In the rows, zero is written as 128.
Rows, each with its class
141,134,123,142,129,163,102,118,122,145,128,138,108,156,78,131,140,149,129,150,124,125,135,136,128,134,129,139,142,142,133,135,142,115,111,108,131,146,108,129,145,130,125,121,139,122,115,122,124,113,130,154,154,120,126,130,158,115,93,139,150,130,134,142,174,141,120,137,159 : repe
135,133,127,137,145,196,115,115,131,147,129,132,125,158,88,116,127,146,128,136,108,137,127,135,147,136,135,140,137,141,138,133,141,120,120,115,100,136,112,120,135,134,113,116,113,131,113,124,123,126,128,149,144,127,115,100,169,115,94,133,188,121,120,150,174,116,128,114,170 : repe
137,129,126,141,119,166,119,129,127,141,128,137,99,149,85,132,120,138,138,130,117,128,136,139,132,127,122,132,132,127,138,145,150,109,115,110,116,143,112,127,139,133,117,131,134,126,109,125,118,122,128,148,153,113,126,134,148,118,108,133,164,127,128,147,169,135,132,136,165 : repe
139,126,135,135,123,167,118,127,145,139,126,127,111,172,97,115,128,137,152,115,113,137,136,160,133,125,123,133,129,141,149,127,144,110,131,126,109,135,129,128,132,128,97,135,138,137,119,149,129,129,117,128,158,111,129,120,137,128,111,138,147,126,134,140,143,138,121,106,183 : bof
141,129,129,143,137,176,109,133,131,144,120,133,102,167,86,108,108,149,134,132,104,136,128,138,137,124,151,153,143,143,136,138,151,109,121,118,117,131,121,118,150,138,118,131,117,131,111,127,121,119,128,155,154,125,121,115,153,112,102,133,178,126,127,146,175,124,125,113,171 : repe
139,129,128,144,130,174,114,126,124,145,128,143,106,162,78,122,125,150,128,144,106,126,127,139,142,138,126,139,142,135,133,141,144,113,110,112,114,150,106,125,146,136,129,114,120,125,111,121,118,122,127,156,147,125,120,116,158,115,100,132,174,119,122,149,180,127,127,114,185 : repe
135,131,130,144,136,174,104,136,143,145,124,133,106,169,87,110,126,153,118,134,106,150,116,152,127,127,152,147,142,136,139,140,147,108,112,121,122,130,114,121,147,139,125,122,123,123,106,130,116,110,125,153,160,126,126,110,162,120,90,135,175,132,134,154,167,130,127,109,171 : fopa
140,133,122,140,133,176,111,120,113,149,125,126,124,156,81,122,122,153,135,138,109,132,143,145,129,126,125,148,141,153,134,141,148,111,125,109,118,135,111,119,144,133,118,134,115,140,105,136,120,112,120,146,159,126,125,121,167,107,80,135,185,122,135,139,166,135,119,114,152 : repe
136,139,132,135,148,186,127,121,133,148,125,145,121,155,83,130,118,146,127,140,106,138,127,132,155,137,123,147,137,136,136,129,128,117,115,108,94,144,98,123,143,120,124,117,129,122,116,126,119,129,134,158,144,121,109,102,153,111,100,130,186,118,124,147,172,133,119,104,168 : repe
139,118,137,124,136,196,123,125,153,149,119,125,122,175,107,91,117,143,134,113,85,159,119,147,156,121,139,135,131,146,155,122,139,112,138,120,89,121,133,119,150,136,108,105,97,140,120,140,114,127,115,134,142,127,114,91,138,137,124,138,163,123,131,152,147,135,139,101,187 : fadu
137,115,134,134,142,193,109,133,161,142,134,130,132,172,115,107,118,156,120,133,98,154,112,144,162,131,151,147,137,142,142,126,146,117,127,134,94,129,136,121,139,121,114,102,95,120,131,114,124,127,124,153,150,120,118,94,160,131,93,131,172,123,121,153,158,117,141,112,198 : fadu
135,137,135,141,143,168,118,131,126,147,126,141,97,156,78,120,119,150,132,154,94,127,130,127,137,133,129,138,138,136,141,137,145,107,122,113,108,155,103,123,151,126,126,126,129,129,112,135,119,130,132,144,144,101,120,114,148,112,114,156,171,126,120,143,170,135,124,113,174 : repe
135,134,122,144,136,176,106,120,135,139,129,132,114,154,93,130,132,147,130,136,113,126,131,139,142,126,129,148,126,129,129,134,138,117,125,111,119,133,118,118,136,126,121,122,117,118,112,120,130,117,129,153,150,123,122,114,147,113,105,133,183,124,130,140,172,134,124,115,165 : repe
142,126,123,142,128,186,106,136,128,140,129,135,97,163,71,123,119,152,142,131,111,136,127,136,127,137,142,134,137,145,136,137,159,111,118,125,126,138,117,126,139,129,123,131,121,128,106,133,127,108,120,163,155,127,135,116,165,116,91,133,173,127,135,145,169,132,136,110,163 : fopa
135,124,137,126,137,186,108,137,162,140,131,126,119,169,107,90,129,157,126,112,106,137,123,131,153,129,163,135,140,149,147,118,143,116,144,133,111,129,126,113,137,121,121,108,94,159,126,127,120,121,123,151,147,111,115,88,154,131,115,134,155,122,125,151,147,128,136,111,199 : fadu
115,132,132,147,133,186,117,123,127,139,124,137,119,159,85,120,119,131,140,130,109,133,139,144,138,117,133,139,133,143,134,133,142,116,127,111,107,132,118,119,136,128,115,126,125,129,115,143,128,124,121,139,151,127,126,115,147,129,99,140,176,116,131,130,167,137,119,109,169 : repe
140,121,123,144,131,163,110,125,125,140,121,140,100,148,97,138,129,146,129,150,115,130,130,137,134,132,133,140,142,127,114,143,146,99,107,104,117,142,113,113,148,132,119,121,132,126,106,114,123,109,137,158,157,115,128,130,144,114,87,132,177,131,121,144,182,131,123,125,162 : repe
134,128,134,132,146,172,115,130,145,146,124,130,114,164,101,103,124,149,133,133,105,119,124,126,171,129,147,138,129,154,147,125,151,114,130,128,113,136,115,122,123,120,118,121,109,128,127,140,138,120,127,141,146,124,117,101,145,129,115,133,163,123,125,143,145,137,137,110,184 : fadu
133,125,119,139,130,177,113,123,128,139,125,135,120,162,84,122,121,144,137,136,114,137,133,143,136,133,131,138,134,140,141,135,139,118,125,112,109,129,115,128,135,133,117,133,117,131,113,133,122,125,120,145,154,122,122,132,152,129,91,135,172,123,133,147,169,132,131,112,164 : repe
136,156,127,148,138,169,120,127,116,145,126,138,118,154,87,125,118,149,126,129,77,146,128,136,143,127,143,146,138,141,127,145,137,115,117,106,116,142,107,119,156,142,121,120,122,124,111,126,112,123,136,152,150,132,122,121,155,109,98,119,178,124,120,146,177,136,125,121,155 : repe
141,134,133,137,141,179,106,124,130,149,122,136,112,150,84,119,124,144,136,134,107,132,129,148,143,129,130,139,135,135,139,141,136,118,125,111,103,132,110,122,135,130,121,118,122,126,109,138,121,111,124,146,156,123,100,113,150,121,99,132,178,122,129,149,168,136,123,112,172 : repe
136,134,122,143,134,167,117,131,110,136,131,132,120,142,84,132,126,136,129,145,113,123,132,125,141,135,118,134,133,131,121,142,132,124,130,103,119,146,112,122,141,131,125,128,89,124,100,128,125,122,136,155,143,130,125,117,152,113,111,130,177,131,125,132,162,133,119,119,144 : repe
137,134,123,147,143,176,95,129,139,143,121,138,112,144,96,121,133,150,129,144,121,133,123,133,137,130,151,138,144,137,139,138,148,113,118,118,119,130,118,140,137,131,111,127,123,127,114,126,125,110,135,151,156,119,111,112,154,124,95,146,170,126,128,152,173,136,125,121,181 : repe
143,129,130,140,130,193,110,135,131,143,128,135,91,165,70,97,125,159,131,138,118,140,133,130,127,134,141,130,141,163,149,119,154,108,123,131,115,141,117,122,135,137,115,132,132,131,137,143,225,113,127,158,152,119,125,108,166,127,109,145,150,127,133,150,156,124,129,111,194 : fopa
142,127,112,140,116,178,117,126,115,136,135,127,117,162,60,145,128,148,131,127,136,126,139,164,123,125,133,147,139,148,117,152,135,123,111,116,128,139,117,114,155,137,119,138,113,138,84,108,117,105,111,168,147,129,136,129,174,111,55,128,197,119,144,147,187,126,126,118,136 : repe
138,131,119,140,127,178,112,122,112,141,131,130,114,159,80,133,122,149,138,137,126,129,143,149,125,128,137,127,141,146,129,147,141,128,117,107,120,140,111,127,140,136,123,131,129,138,106,126,123,108,121,152,151,127,128,127,168,111,78,129,182,120,139,146,172,128,125,114,143 : repe
135,140,131,143,126,155,114,116,99,136,131,115,127,154,76,121,123,151,130,148,109,130,141,131,121,130,123,132,140,138,133,132,147,104,116,113,103,153,103,131,143,145,112,129,127,137,119,150,126,138,130,147,161,123,115,144,167,117,86,141,163,123,133,152,176,130,127,125,152 : repe
136,126,127,144,134,165,112,127,109,137,121,132,126,166,76,114,120,147,131,134,107,131,141,143,126,131,128,134,141,146,132,143,139,120,124,112,116,124,115,117,150,148,109,132,127,135,111,142,120,109,126,148,150,136,121,119,165,117,98,137,171,124,125,129,193,134,129,120,155 : repe

Rows with their classes
108,105,146,132,124,125,98,112,143,129,133,120,133,127,152,194,128,118,137,131,134,135,132,135,129,128,148,141,132,137,120,145,129,118,118,120,130,158,121,153,125,125,158,108,125,150,141,105,107,135,105,131,112,156,133,133,134,128,133,116,121,124,140,22,117,117,118,160,146 : vided
131,104,124,114,121,133,106,126,149,116,125,117,111,113,177,207,124,119,143,130,135,151,119,132,125,149,157,138,146,130,122,139,128,116,140,116,132,153,138,162,136,125,145,113,121,143,130,127,147,113,107,137,125,138,124,123,140,134,123,116,110,132,135,124,127,123,121,146,137 : vided
141,149,105,116,169,105,114,123,142,142,124,132,118,125,178,203,111,109,130,139,141,132,131,126,138,123,161,136,140,129,143,130,118,94,155,120,118,157,120,134,141,113,126,92,115,126,119,127,128,130,139,136,95,105,130,129,151,128,125,143,96,133,140,128,112,119,137,178,134 : nugez
137,138,125,117,120,139,114,121,154,112,129,133,130,130,161,167,124,120,128,132,131,126,128,126,123,124,141,134,132,133,131,124,130,128,127,105,131,151,132,140,136,106,134,119,113,132,125,133,159,130,130,154,121,126,115,136,140,146,119,144,116,129,136,124,75,125,139,151,138 : nugez
138,121,108,126,147,132,113,126,145,126,128,112,127,131,149,173,114,108,128,139,133,136,135,107,125,136,143,135,125,133,132,143,120,90,136,142,116,159,121,163,135,128,125,113,129,143,126,106,105,132,126,147,121,151,114,173,144,138,135,128,117,112,133,125,125,127,130,155,148 : vided
113,140,115,134,134,131,106,115,132,134,123,126,124,131,137,169,121,117,132,134,121,137,138,134,122,142,139,144,130,142,125,136,121,122,114,120,128,143,120,146,134,127,120,107,133,132,127,86,93,155,134,118,98,158,129,150,141,126,135,115,127,114,160,127,112,139,94,160,143 : vided
118,127,115,123,133,145,109,118,149,131,154,115,116,129,155,193,134,127,139,159,129,135,123,98,121,125,140,138,145,132,122,142,115,116,146,113,141,156,129,138,125,131,131,109,123,141,135,85,132,133,139,169,113,156,133,141,142,137,129,124,118,138,137,121,122,140,133,160,135 : nugez
